Here is a tiny trained network, its code and every weight. The questions are about switching its units off for an input and a target symbol, where a switched-off unit gives its printed mean instead of its output.

import numpy as np


def w(rows, s, z=0):
    codes = np.array(rows[::2]) - 128.0
    scale = np.full(codes.shape[1], s)
    scale[-1] = z or s
    return codes * scale


def f(y):
    return np.maximum(y, 0)


def softmax(a):
    e = np.exp(a - a.max(-1, keepdims=True))
    return e / e.sum(-1, keepdims=True)


def log_softmax(a):
    a = a - a.max(-1, keepdims=True)
    return a - np.log(np.exp(a).sum(-1, keepdims=True))


def net(x, mask):
    ids = ['ΓΞΦβεζηψω'.index(c) for c in x.split()]
    T = len(ids)
    res = E[ids] + P[:T]
    u = 0
    for l in range(2):
        r = res
        for j in range(3):
            rows = slice(3 * j, 3 * j + 3)
            q, k, v = (r @ M[l][rows].T for M in (Q, K, V))
            z = softmax(np.where(np.tri(T) > 0, q @ k.T / 3**0.5, -1e9)) @ v
            o = O[l][rows]
            res = res + np.where(mask[u + j], z, o[:, -1]) @ o[:, :-1]
        u += 3
        y = f(res @ A[l][:, :-1].T + A[l][:, -1])
        res = res + np.where(mask[u : u + 4], y, B[l][:, -1]) @ B[l][:, :-1]
        u += 4
    return log_softmax(res[-1] @ U[:, :-1].T + U[:, -1])


Q, K, V, O, A, B = {}, {}, {}, {}, {}, {}
E = w([
[6,170,40],'Γ',
[103,112,146],'Ξ',
[119,180,168],'Φ',
[162,88,129],'β',
[147,181,106],'ε',
[164,183,41],'ζ',
[91,151,90],'η',
[161,170,127],'ψ',
[121,132,136],'ω',
],0.023)
P = w([
[70,212,209],'0',
[68,1,23],'1',
[40,95,37],'2',
[21,131,74],'3',
[57,93,75],'4',
[68,15,125],'5',
[34,121,122],'6',
[11,121,122],'7',
[24,87,28],'8',
[47,79,183],'9',
],0.0071)
Q[0] = w([
[33,62,146],'L0H1',
[100,184,136],'L0H1',
[125,92,198],'L0H1',
[143,102,143],'L0H2',
[105,84,63],'L0H2',
[170,126,166],'L0H2',
[142,192,172],'L0H3',
[121,149,142],'L0H3',
[5,146,94],'L0H3',
],0.013)
K[0] = w([
[16,61,81],'L0H1',
[59,139,199],'L0H1',
[85,113,253],'L0H1',
[94,73,72],'L0H2',
[180,174,171],'L0H2',
[211,101,65],'L0H2',
[247,43,73],'L0H3',
[191,54,109],'L0H3',
[69,3,155],'L0H3',
],0.0075)
V[0] = w([
[85,97,210],'L0H1',
[245,143,104],'L0H1',
[174,204,250],'L0H1',
[31,88,34],'L0H2',
[89,126,132],'L0H2',
[211,165,92],'L0H2',
[123,150,141],'L0H3',
[160,200,70],'L0H3',
[239,105,119],'L0H3',
],0.012)
O[0] = w([
[109,132,4,58],'L0H1',
[106,88,188,109],'L0H1',
[146,54,70,5],'L0H1',
[118,246,140,167],'L0H2',
[158,167,140,135],'L0H2',
[3,103,49,131],'L0H2',
[103,134,148,126],'L0H3',
[82,229,88,149],'L0H3',
[105,81,60,85],'L0H3',
],0.0072,0.011)
A[0] = w([
[61,212,94,157],'L0N1',
[71,72,123,249],'L0N2',
[3,62,163,112],'L0N3',
[136,242,244,45],'L0N4',
],0.0048,0.0015)
B[0] = w([
[179,108,129,205],'L0N1',
[81,125,160,139],'L0N2',
[102,58,149,142],'L0N3',
[102,12,100,255],'L0N4',
],0.011,0.0096)
Q[1] = w([
[67,179,96],'L1H1',
[121,120,61],'L1H1',
[92,233,89],'L1H1',
[118,229,130],'L1H2',
[96,164,107],'L1H2',
[127,117,179],'L1H2',
[31,127,254],'L1H3',
[149,88,162],'L1H3',
[151,210,8],'L1H3',
],0.0081)
K[1] = w([
[109,224,154],'L1H1',
[94,139,207],'L1H1',
[191,169,165],'L1H1',
[154,147,34],'L1H2',
[190,89,23],'L1H2',
[254,159,120],'L1H2',
[83,37,90],'L1H3',
[141,87,51],'L1H3',
[65,215,50],'L1H3',
],0.0078)
V[1] = w([
[58,237,99],'L1H1',
[229,152,159],'L1H1',
[12,163,155],'L1H1',
[93,81,87],'L1H2',
[95,105,106],'L1H2',
[80,142,92],'L1H2',
[197,148,141],'L1H3',
[161,67,117],'L1H3',
[138,128,231],'L1H3',
],0.011)
O[1] = w([
[2,92,25,56],'L1H1',
[213,19,145,4],'L1H1',
[46,173,50,229],'L1H1',
[122,197,186,193],'L1H2',
[117,206,71,175],'L1H2',
[15,193,144,133],'L1H2',
[148,81,127,30],'L1H3',
[200,134,182,198],'L1H3',
[171,95,65,210],'L1H3',
],0.0061,0.004)
A[1] = w([
[174,254,194,254],'L1N1',
[41,117,184,42],'L1N2',
[97,231,68,236],'L1N3',
[32,60,193,169],'L1N4',
],0.0085,0.0011)
B[1] = w([
[115,154,144,200],'L1N1',
[244,138,106,195],'L1N2',
[115,80,117,245],'L1N3',
[126,182,59,180],'L1N4',
],0.011)
U = w([
[152,162,68,69],'Γ',
[96,57,146,183],'Ξ',
[118,255,132,124],'Φ',
[229,93,49,4],'β',
[71,78,64,90],'ε',
[144,66,97,115],'ζ',
[133,28,80,44],'η',
[119,140,111,124],'ψ',
[130,222,200,152],'ω',
],0.0091,0.0047)

Each question gives the input, a string of symbols that net reads in full, and the target symbol t.
The units are the heads (3 rows each of Q, K, V and O) and the neurons (one row each of A and B). Each row of codes is followed by its name. A weight is (code - 128) times the scale printed after its matrix; where a second scale follows, it is the last column's (O, A, B and U).
mask holds one flag per unit, layer by layer, with each layer's heads first. A switched-off unit (its flag False) gives its mean, the last column of its rows in O or B, instead of its output. The means were averaged over made-up inputs and are rounded, as every weight is.
A unit's drop is (log p(t) with every unit on - log p(t) with that unit switched off) / (log p(t) with every unit on - log p(t) with every unit switched off).
The circuit of an input: a set's keep is (log p(t) with only the set's units on - log p(t) with every unit switched off) / (log p(t) with every unit on - log p(t) with every unit switched off). Starting from the 12 units with the biggest drops (on a tie, the unit counted first), units are removed one at a time, each time the one whose removal leaves the highest keep (on an exact tie, the one counted first), for as long as the keep stays at least 0.8.
units of the circuit, in order: the units of the circuit, biggest drop first
most important unit: the unit with the biggest drop
top k neurons: the k neurons with the biggest drops, biggest first
which heads matter: for each layer, one digit per head in row order, 1 if its drop is at least 0.15 and else 0, layers parted by /
drop when u is switched off: that unit's drop, to one decimal
input Ξ Φ ψ, target β: which heads matter -> 011 / 110
input ζ η ζ, target ε: units of the circuit, in order -> (L1H1, L0H2)
input ζ β ψ β η Ξ, target ε: top 3 neurons -> (L0N4, L1N3, L1N1)
input ζ ζ ε β η ε, target ε: top neuron -> (L1N3)
input ζ ε η β ω, target ε: units of the circuit, in order -> (L1H1, L0H3)
input ζ β Γ β ζ, target ε: units of the circuit, in order -> (L1H1, L1N3, L0H2)
input β β ζ β, target ω: which heads matter -> 111 / 100
input Ξ ζ ζ, target β: top 2 neurons -> (L0N4, L1N3)
input ψ β ω β Γ β, target Φ: which heads matter -> 010 / 000
input ζ ζ β, target ε: units of the circuit, in order -> (L1H1, L0H3)
input Ξ β β, target β: units of the circuit, in order -> (L0H2, L1H1)
input ζ Γ β, target ε: which heads matter -> 010 / 100
input ζ ψ ε ω ζ ω, target ε: units of the circuit, in order -> (L1H1, L0H2)
input ε β ε, target ε: most important unit -> L0N4
input ε ψ Γ ψ, target ε: which heads matter -> 001 / 100
input Ξ ψ β β β β β, target β: units of the circuit, in order -> (L0H3, L1H1)
input ε ε ζ ψ, target ε: top 2 neurons -> (L0N4, L1N3)
input ψ ψ Γ ψ Ξ, target Φ: drop when L1N4 is switched off -> 0.2
input ζ β ψ Φ, target ε: drop when L1H2 is switched off -> 0.0
input β β ω ζ, target ω: most important unit -> L0H1
input ζ β Ξ, target ε: drop when L1H1 is switched off -> 1.6
input ψ ψ β η β Γ β, target Φ: drop when L0H2 is switched off -> 0.5
